Each row is followed by roughly how far along a hidden order it lies, from 0 to 15. A new part has a new order.
In the rows, 128 means zero.
[113 133 161 149 128 144 108 161  90 149 140  96 118 144 150 104 119 108
 113 180  87 107 113 106 205 165 100 152 101  60  89 137 154 109 100 135
 163 145  92]
0
[129 138 140 169 112 142  98 173  98 150 142 112 147 116 146 126 107 192
 132 138 107 143 125 113 176 182 119 125  94  88 106 128 161  95 132 127
  47 149 162]
11
[136 138 187 156 113 124  78 189  67 171 186  85  73  85 161 132 102 112
  89 146 119 152 101 133 218 204 151 127 154   1  65  90 167  60 104  96
  93 122 152]
3
[141 126 153 142 104  85 109 131  98 156 190  93  91 135 149 124 105 107
  76 116 164 110 100 160 163 137 168 120 132  67  90 111 114  99 119 100
 147 121 202]
8
[105 130 125 122 144 152 135 144 128 126 108 131 128 206  98  96 150 136
 130 123  87 130 142 121  75 145 124 131  85 161 105 174 144 187 122 139
 187 147  88]
6
[123 120 137 135 110  96 126  86 112 142 144  99 134 189 141 101 120  79
 111 164 151  69  99 131 184 105 124 144  99 110 109 140 103 117 112 125
 224 130 156]
6
[126 127 158 146 131 132 112 139  88 154 132  97 138 183 144 100 117  96
 128 184  84 123 107  98 224 178 101 163 104  72  82 139 147  92  92 156
 172 134 109]
1
[126 132 131 149 124 133 111 136 103 148 132 101 138 170 144  90 121 148
 124 164 109  93 115 109 187 155 109 142  85 104 105 146 153 121 120 135
 167 149 135]
6
[142 112 155  97 130  90 138  72 121 153 163  96 100 223 155 105 133   8
  81 173 171  34  84 152 137  83 143 152 132 100 108 115  94 137 111 125
 255 112 179]
0
[132 138 136 162 116 133 103 167  97 149 151 111 137 123 142 127 114 176
 116 131 129 136 124 122 162 169 131 119 101  89  93 124 156 115 133 123
  75 145 173]
10
[145 116 136 138 104  79 105  77 106 153 147 109 103 126 140 115 113 119
 122 123 182 116  95 140 208 118 147 125 148  17  96 103  92  64 111  89
 153 108 183]
12
[140 132 138 156 143 145 138 164 112 130 130 143 165 154 105 173 102 160
 146 100  44 219 151 112  76 216 148 132 108 138 105 139 152 121 124 189
  41 128 145]
10
[132 130 152 141 124 120 109 144  91 151 142  87 117 170 148 103 121 109
 108 180 116 108 103 111 213 166 111 150 110  73  97 129 106 106 110 131
 194 135 123]
2
[136 137 134 170 127 141 126 174 111 122 126 134 188 118 109 161 101 178
 164 111  62 217 151 106 109 226 138 130 104 147 112 136 167  98 135 170
   9 131 148]
13
[138 122 111 140  99  97 128  89 128 129 130 122 146 129 118 113 115 134
 143 120 156 118 117 131 143 110 139 123 122 153 125 128 109  98 136 118
 135 123 160]
13
[137 130 169 154 129 126 100 167  79 162 163 106 113 135 150 138 106 123
 107 137  86 165 111 121 193 214 136 139 116  53  71 116 149  74  95 142
  94 126 161]
5
[149 115 139 146 103  84 126  86 105 145 148 113 151 151 125 131  93 112
 139 124 136 142 102 126 178 143 155 139 126 113 101 116  96  49 113 134
 136 102 178]
12
[124 125 135 143 154 146 144 160 110 131 118 140 148 204 114 129 121 148
 138 122  46 188 142 109  92 190 138 143  92 144  92 162 144 152 116 181
 138 134  99]
6
[122 131 143 135 139 137 116 152  98 148 139 118 116 183 135 109 129 142
 106 130  90 140 126 123 145 176 129 134 108 109  88 149 146 136 113 138
 151 138 133]
5
[125 133 150 165 136 152 122 179 101 139 135 131 151 140 127 143 105 167
 136 114  53 195 135 107 124 203 134 134  97 111  91 142 157 109 118 170
  57 139 122]
8
[148 131 126 175 110 109 105 144 100 145 154  93 147 143 147 111  95 182
 134 150 121 118 106 110 213 164 127 133  98  86 122 122 143  77 136 133
 113 133 170]
10
[127 122 134 141 106  97 129 102 115 134 145 111 142 164 126 107 111 116
 119 132 136 107 113 134 149 121 143 131 105 125 114 139 110 109 122 121
 191 126 166]
10
[115 124 120 117 121 103 132  78 126 132 115  84 144 204 141  46 136  86
 125 205 159  10  99 107 189  79  87 157  78 131 137 159 119 157 127 128
 255 148  99]
2
[121 125 150 138 120 120 138 130 112 127 136 134 155 148 107 142 116 123
 132 105  91 163 136 131  75 166 157 132 116 146  96 145 134 123 119 146
  92 123 139]
10
[142 134 135 168 116 109 102 145  98 149 142  81 134 130 150  88 103 145
 127 169 127 101 101 107 212 156 121 140 101  68 112 125 147  87 134 120
 152 136 149]
6
[141 121 103 143 107 106 146  92 150 112 108 138 186 116 100 139 108 162
 178 118 133 145 138 114 113 120 142 124 118 188 147 132 118 100 150 138
  78 118 149]
15
[121 121 156 130 124 112 141 125 114 133 136 139 144 170 107 142 117 102
 131  98  92 173 134 139  81 169 163 130 123 145  88 146 119 123 107 152
 124 121 140]
9
